Below is a small trained network, with its code and all its weights. Each question gives an input and a class and asks what happens when units are switched off, that is, made to give their printed mean instead of their output.

import numpy as np


def w(rows, s, z=0):
    codes = np.array(rows[::2]) - 128.0
    scale = np.full(codes.shape[1], s)
    scale[-1] = z or s
    return codes * scale


def f(y):
    return y / 2 * (1 + np.tanh(0.7978845608 * (y + 0.044715 * y**3)))


def log_softmax(a):
    a = a - a.max(-1, keepdims=True)
    return a - np.log(np.exp(a).sum(-1, keepdims=True))


def net(x, mask):
    res = np.array(x, float).reshape(1, 6) / 4 @ E
    y = f(res @ A[0][:, :-1].T + A[0][:, -1])
    res = res + np.where(mask, y, B[0][:, -1]) @ B[0][:, :-1]
    return log_softmax(res[-1] @ U[:, :-1].T + U[:, -1])


A, B = {}, {}
E = w([
[83,121,118,223,149,102,151,196,107],'x0',
[158,162,254,165,159,153,133,97,139],'x1',
[137,169,208,103,76,58,102,173,83],'x2',
[126,100,180,72,178,133,195,157,48],'x3',
[81,158,136,105,127,206,106,212,211],'x4',
[241,90,149,141,157,128,87,170,151],'x5',
],0.012)
A[0] = w([
[94,162,157,160,102,27,89,207,93,87],'neuron 1',
[152,45,113,167,96,50,106,58,57,26],'neuron 2',
[175,123,67,30,92,131,102,129,113,206],'neuron 3',
[145,145,202,127,99,174,156,68,161,69],'neuron 4',
[69,197,110,137,146,115,137,108,103,68],'neuron 5',
[113,100,91,19,122,123,70,106,121,102],'neuron 6',
[147,95,174,177,122,89,163,58,136,77],'neuron 7',
[103,76,72,106,114,90,104,172,107,36],'neuron 8',
[164,76,81,154,155,182,170,83,147,31],'neuron 9',
[238,105,107,146,184,136,95,187,128,85],'neuron 10',
[131,152,211,182,148,171,127,132,132,159],'neuron 11',
[57,171,143,152,110,153,190,91,112,109],'neuron 12',
[175,180,187,87,38,39,90,211,116,68],'neuron 13',
[84,123,157,125,141,157,67,183,180,65],'neuron 14',
[71,147,106,200,103,172,154,129,82,188],'neuron 15',
[107,98,181,61,149,148,169,172,84,59],'neuron 16',
[82,62,67,188,116,70,138,222,110,115],'neuron 17',
[118,51,138,63,118,123,194,172,113,121],'neuron 18',
[131,94,144,114,149,150,149,160,76,2],'neuron 19',
[122,68,103,226,146,202,177,131,126,64],'neuron 20',
[116,107,178,154,169,155,152,179,73,123],'neuron 21',
[114,117,147,104,99,201,114,183,137,54],'neuron 22',
[74,126,147,83,113,182,110,219,158,84],'neuron 23',
[134,175,105,247,24,121,58,90,183,121],'neuron 24',
[82,61,100,213,208,144,140,142,136,113],'neuron 25',
[35,149,114,151,79,103,165,130,116,223],'neuron 26',
[146,96,114,34,134,180,108,18,175,125],'neuron 27',
[104,186,181,224,170,124,168,88,128,218],'neuron 28',
[167,57,129,199,162,115,94,210,118,144],'neuron 29',
[116,60,150,92,156,183,207,144,97,51],'neuron 30',
],0.011,0.0036)
B[0] = w([
[39,48,196,48,15,253,123,148,94,227],'neuron 1',
[25,63,155,191,223,41,214,57,145,219],'neuron 2',
[171,205,157,151,185,177,139,132,51,202],'neuron 3',
[139,190,117,165,169,191,60,119,62,186],'neuron 4',
[223,87,95,89,115,125,122,59,194,171],'neuron 5',
[162,199,146,164,138,166,142,164,92,185],'neuron 6',
[59,124,131,162,195,151,133,109,145,180],'neuron 7',
[93,171,24,165,223,232,112,95,101,181],'neuron 8',
[58,74,108,94,60,190,125,119,90,179],'neuron 9',
[193,132,68,67,134,114,128,20,232,202],'neuron 10',
[125,178,86,164,186,179,84,87,46,203],'neuron 11',
[221,129,100,41,94,118,125,15,243,194],'neuron 12',
[80,61,112,57,111,198,111,105,91,249],'neuron 13',
[90,80,121,171,184,68,185,82,120,190],'neuron 14',
[147,164,152,79,131,96,135,119,113,193],'neuron 15',
[130,94,50,112,115,89,74,206,150,206],'neuron 16',
[209,230,179,191,231,154,119,164,60,227],'neuron 17',
[104,165,113,126,142,96,41,154,134,199],'neuron 18',
[85,105,89,127,70,71,70,146,216,164],'neuron 19',
[60,32,204,91,35,194,76,140,56,185],'neuron 20',
[128,161,100,118,165,87,91,183,109,200],'neuron 21',
[52,58,215,178,206,85,198,45,191,176],'neuron 22',
[79,87,154,167,237,72,212,76,144,212],'neuron 23',
[102,123,64,123,98,16,28,243,130,233],'neuron 24',
[119,75,218,78,94,174,105,164,87,196],'neuron 25',
[178,174,161,65,131,130,138,93,175,220],'neuron 26',
[136,87,226,77,113,112,113,199,56,217],'neuron 27',
[144,219,112,164,180,149,126,151,96,209],'neuron 28',
[228,210,151,38,88,90,157,24,149,201],'neuron 29',
[76,132,55,88,121,53,56,202,163,193],'neuron 30',
],0.007,0.015)
U = w([
[68,32,156,77,60,201,107,138,106,99],'0',
[55,67,136,203,202,23,196,85,162,110],'1',
[110,132,28,135,105,1,30,224,164,98],'2',
[184,164,219,116,125,114,126,176,92,251],'3',
[224,154,86,47,113,106,133,40,211,106],'4',
[130,212,71,192,188,194,102,137,98,99],'5',
[161,157,173,166,89,131,155,153,126,145],'6',
[140,98,65,198,69,174,165,128,177,105],'7',
],0.0098,0.014)

Each question gives the input, the list of numbers given to net, and the class t.
The units are the neurons (one row each of A and B). Each row of codes is followed by its name. A weight is (code - 128) times the scale printed after its matrix; where a second scale follows, it is the last column's (A, B and U).
mask holds one flag per neuron, in row order. A switched-off neuron (its flag False) gives its mean, the last column of its row in B, instead of its output. The means were averaged over made-up inputs and are rounded, as every weight is.
A unit's drop is (log p(t) with every unit on - log p(t) with that unit switched off) / (log p(t) with every unit on - log p(t) with every unit switched off).
The circuit of an input: a set's keep is (log p(t) with only the set's units on - log p(t) with every unit switched off) / (log p(t) with every unit on - log p(t) with every unit switched off). Starting from the 12 units with the biggest drops (on a tie, the unit counted first), units are removed one at a time, each time the one whose removal leaves the highest keep (on an exact tie, the one counted first), for as long as the keep stays at least 0.8.
circuit, biggest first: the units of the circuit, biggest drop first
unit that matters most: the unit with the biggest drop
k most important neurons: the k neurons with the biggest drops, biggest first
drop of u: that unit's drop, to one decimal
input [7,-8,-2,8,8,2], class 1: unit that matters most	neuron 23
input [-8,-8,6,0,6,-3], class 3: 3 most important neurons	neuron 27; neuron 3; neuron 11
input [-4,8,7,2,3,-6], class 5: circuit, biggest first	neuron 4; neuron 11
input [5,-8,8,7,-4,4], class 0: 4 most important neurons	neuron 1; neuron 13; neuron 24; neuron 28
input [3,8,6,-7,5,5], class 5: 2 most important neurons	neuron 11; neuron 28
input [2,-1,5,5,-2,-4], class 0: 3 most important neurons	neuron 1; neuron 24; neuron 13
input [-6,-6,4,-7,8,-3], class 1: 2 most important neurons	neuron 23; neuron 22
input [1,-5,-1,7,3,8], class 4: 3 most important neurons	neuron 29; neuron 10; neuron 24
input [-5,-1,2,5,3,-4], class 2: circuit, biggest first	neuron 16; neuron 1
input [-3,3,3,-8,7,3], class 2: 4 most important neurons	neuron 24; neuron 2; neuron 7; neuron 4
input [-1,4,0,8,7,4], class 2: 2 most important neurons	neuron 16; neuron 30
input [8,5,-8,-7,2,6], class 0: 3 most important neurons	neuron 20; neuron 25; neuron 9
input [7,6,-4,3,-7,7], class 1: 2 most important neurons	neuron 2; neuron 7
input [6,-4,7,-2,2,8], class 4: unit that matters most	neuron 29
input [4,-4,-7,8,-5,-5], class 2: 2 most important neurons	neuron 30; neuron 1
input [0,2,4,1,5,-2], class 1: circuit, biggest first	neuron 23; neuron 22
input [7,-6,-7,-7,8,6], class 1: drop of neuron 17	0.2
input [6,-8,2,2,-1,6], class 5: drop of neuron 8	1.2
input [1,-1,-1,6,1,8], class 4: drop of neuron 8	0.0
input [-6,5,-3,2,-7,2], class 1: unit that matters most	neuron 2
